Below is a small trained network, with its code and all its weights. Each question gives an input and a target symbol and asks what happens when units are switched off, that is, made to give their printed mean instead of their output.

import numpy as np


def w(rows, s, z=0):
    codes = np.array(rows[::2]) - 128.0
    scale = np.full(codes.shape[1], s)
    scale[-1] = z or s
    return codes * scale


def f(y):
    return y / 2 * (1 + np.tanh(0.7978845608 * (y + 0.044715 * y**3)))


def softmax(a):
    e = np.exp(a - a.max(-1, keepdims=True))
    return e / e.sum(-1, keepdims=True)


def log_softmax(a):
    a = a - a.max(-1, keepdims=True)
    return a - np.log(np.exp(a).sum(-1, keepdims=True))


def net(x, mask):
    ids = ['δζηθξφ'.index(c) for c in x.split()]
    T = len(ids)
    res = E[ids] + P[:T]
    u = 0
    for l in range(2):
        q, k, v = (res @ M[l].T for M in (Q, K, V))
        z = softmax(np.where(np.tri(T) > 0, q @ k.T / 4**0.5, -1e9)) @ v
        res = res + np.where(mask[u], z, O[l][:, -1]) @ O[l][:, :-1]
        u += 1
        y = f(res @ A[l][:, :-1].T + A[l][:, -1])
        res = res + np.where(mask[u : u + 4], y, B[l][:, -1]) @ B[l][:, :-1]
        u += 4
    return log_softmax(res[-1] @ U[:, :-1].T + U[:, -1])


Q, K, V, O, A, B = {}, {}, {}, {}, {}, {}
E = w([
[249,127,168,155,131],'δ',
[97,181,101,77,141],'ζ',
[200,151,135,116,163],'η',
[88,100,46,133,160],'θ',
[81,96,113,166,95],'ξ',
[210,65,126,175,196],'φ',
],0.02)
P = w([
[202,122,115,169,117],'0',
[77,86,107,52,200],'1',
[140,96,160,143,116],'2',
[187,168,130,178,88],'3',
[64,82,146,58,209],'4',
[146,118,151,174,151],'5',
[197,134,80,187,74],'6',
[68,80,154,60,220],'7',
[152,123,133,149,132],'8',
[182,137,86,207,86],'9',
[71,82,146,89,255],'10',
[154,131,160,106,105],'11',
[189,153,79,199,95],'12',
],0.0088)
Q[0] = w([
[125,103,157,107,43],'L0H1',
[58,40,253,117,204],'L0H1',
[78,116,136,82,229],'L0H1',
[68,155,113,216,197],'L0H1',
],0.0055)
K[0] = w([
[56,56,95,208,3],'L0H1',
[62,157,95,49,189],'L0H1',
[76,145,190,10,114],'L0H1',
[133,97,165,104,174],'L0H1',
],0.0049)
V[0] = w([
[71,47,205,102,113],'L0H1',
[130,215,179,75,193],'L0H1',
[97,9,196,1,224],'L0H1',
[42,101,21,19,57],'L0H1',
],0.0048)
O[0] = w([
[43,172,120,139,178,40],'L0H1',
[129,144,123,2,200,82],'L0H1',
[122,64,91,65,180,169],'L0H1',
[64,95,189,202,158,4],'L0H1',
],0.0081,0.0026)
A[0] = w([
[161,254,98,128,121,97],'L0N1',
[187,215,234,141,38,4],'L0N2',
[196,123,186,191,85,104],'L0N3',
[185,60,147,149,167,191],'L0N4',
],0.0084,0.0023)
B[0] = w([
[138,24,63,103,109,175],'L0N1',
[118,121,42,171,182,198],'L0N2',
[46,208,2,75,178,229],'L0N3',
[243,123,168,113,65,255],'L0N4',
],0.0061,0.0062)
Q[1] = w([
[66,134,138,65,168],'L1H1',
[83,94,161,45,150],'L1H1',
[148,179,182,110,1],'L1H1',
[170,79,108,146,128],'L1H1',
],0.0086)
K[1] = w([
[17,120,22,60,224],'L1H1',
[1,121,146,137,36],'L1H1',
[137,82,138,135,33],'L1H1',
[214,94,184,132,215],'L1H1',
],0.0074)
V[1] = w([
[72,3,157,171,131],'L1H1',
[196,251,215,160,249],'L1H1',
[253,72,214,133,187],'L1H1',
[127,166,110,70,59],'L1H1',
],0.0047)
O[1] = w([
[134,103,159,17,135,83],'L1H1',
[155,224,119,85,2,150],'L1H1',
[40,101,237,128,48,255],'L1H1',
[146,111,172,165,175,110],'L1H1',
],0.0078,0.0075)
A[1] = w([
[113,254,72,97,145,253],'L1N1',
[69,128,27,89,225,56],'L1N2',
[43,153,82,72,105,116],'L1N3',
[227,94,75,98,204,86],'L1N4',
],0.0081,0.0037)
B[1] = w([
[44,23,255,240,252,214],'L1N1',
[208,209,75,189,195,255],'L1N2',
[189,238,174,171,106,174],'L1N3',
[166,115,157,3,171,231],'L1N4',
],0.0068,0.0056)
U = w([
[167,183,53,99,153,3],'δ',
[95,32,215,162,153,86],'ζ',
[157,115,131,50,116,109],'η',
[82,3,71,154,137,233],'θ',
[145,254,137,250,140,111],'ξ',
[200,251,138,116,72,187],'φ',
],0.0072,0.0031)

Each question gives the input, a string of symbols that net reads in full, and the target symbol t.
The units are the heads (4 rows each of Q, K, V and O) and the neurons (one row each of A and B). Each row of codes is followed by its name. A weight is (code - 128) times the scale printed after its matrix; where a second scale follows, it is the last column's (O, A, B and U).
mask holds one flag per unit, layer by layer, with each layer's heads first. A switched-off unit (its flag False) gives its mean, the last column of its rows in O or B, instead of its output. The means were averaged over made-up inputs and are rounded, as every weight is.
A unit's drop is (log p(t) with every unit on - log p(t) with that unit switched off) / (log p(t) with every unit on - log p(t) with every unit switched off).
The circuit of an input: a set's keep is (log p(t) with only the set's units on - log p(t) with every unit switched off) / (log p(t) with every unit on - log p(t) with every unit switched off). Starting from all 10 units, units are removed one at a time, each time the one whose removal leaves the highest keep (on an exact tie, the one counted first), for as long as the keep stays at least 0.8.
units of the circuit, in order: the units of the circuit, biggest drop first
top k neurons: the k neurons with the biggest drops, biggest first
k most important neurons of layer l: the k neurons of layer l with the biggest drops, biggest first
drop when u is switched off: that unit's drop, to one decimal
input ζ θ δ ζ θ ζ η θ ζ ζ, target θ: units of the circuit, in order -> [L1N1, L0N1]
input φ δ η θ ξ δ δ θ, target δ: units of the circuit, in order -> [L1H1, L1N2]
input θ ξ δ δ ξ ξ δ ζ ξ θ δ δ, target ξ: top neuron -> [L0N3]
input η δ ζ θ ζ θ δ, target θ: top 3 neurons -> [L0N3, L1N1, L0N2]
input φ θ δ φ φ ξ ζ θ θ ζ φ ξ ξ, target φ: units of the circuit, in order -> [L1H1, L1N1]
input ξ δ θ φ, target φ: units of the circuit, in order -> [L0N4, L1N1]
input θ θ δ δ η θ η θ θ ζ, target θ: units of the circuit, in order -> [L0N1, L1N1]
input ξ δ ζ θ δ ξ ξ, target ξ: units of the circuit, in order -> [L0H1, L1H1, L0N4, L1N3]
input ξ ζ φ θ, target φ: top 2 neurons -> [L0N3, L1N3]
input ξ ζ φ δ ζ ξ δ ζ, target ξ: 3 most important neurons of layer 1 -> [L1N2, L1N1, L1N3]
input ξ θ δ θ ζ ζ θ ζ θ η, target θ: 2 most important neurons of layer 1 -> [L1N1, L1N2]
input θ ζ ζ δ η φ ξ, target φ: 2 most important neurons of layer 0 -> [L0N3, L0N2]
input ξ δ ξ, target ξ: 2 most important neurons of layer 1 -> [L1N4, L1N1]
input θ θ δ δ, target θ: top 2 neurons -> [L1N1, L0N3]
input η ζ θ ξ ζ ξ η η ξ η η, target η: 3 most important neurons of layer 0 -> [L0N3, L0N4, L0N2]
input φ ξ θ ζ η, target η: top 3 neurons -> [L0N3, L1N4, L1N1]
input δ ζ ξ θ φ η θ, target φ: drop when L1N3 is switched off -> 0.4
input ξ θ ξ δ ξ ζ θ δ ξ ξ δ ζ φ, target φ: drop when L0N4 is switched off -> 0.5
input ζ η θ δ θ θ η, target θ: drop when L0N3 is switched off -> 0.3
input θ η η δ θ, target δ: drop when L0N2 is switched off -> 0.0
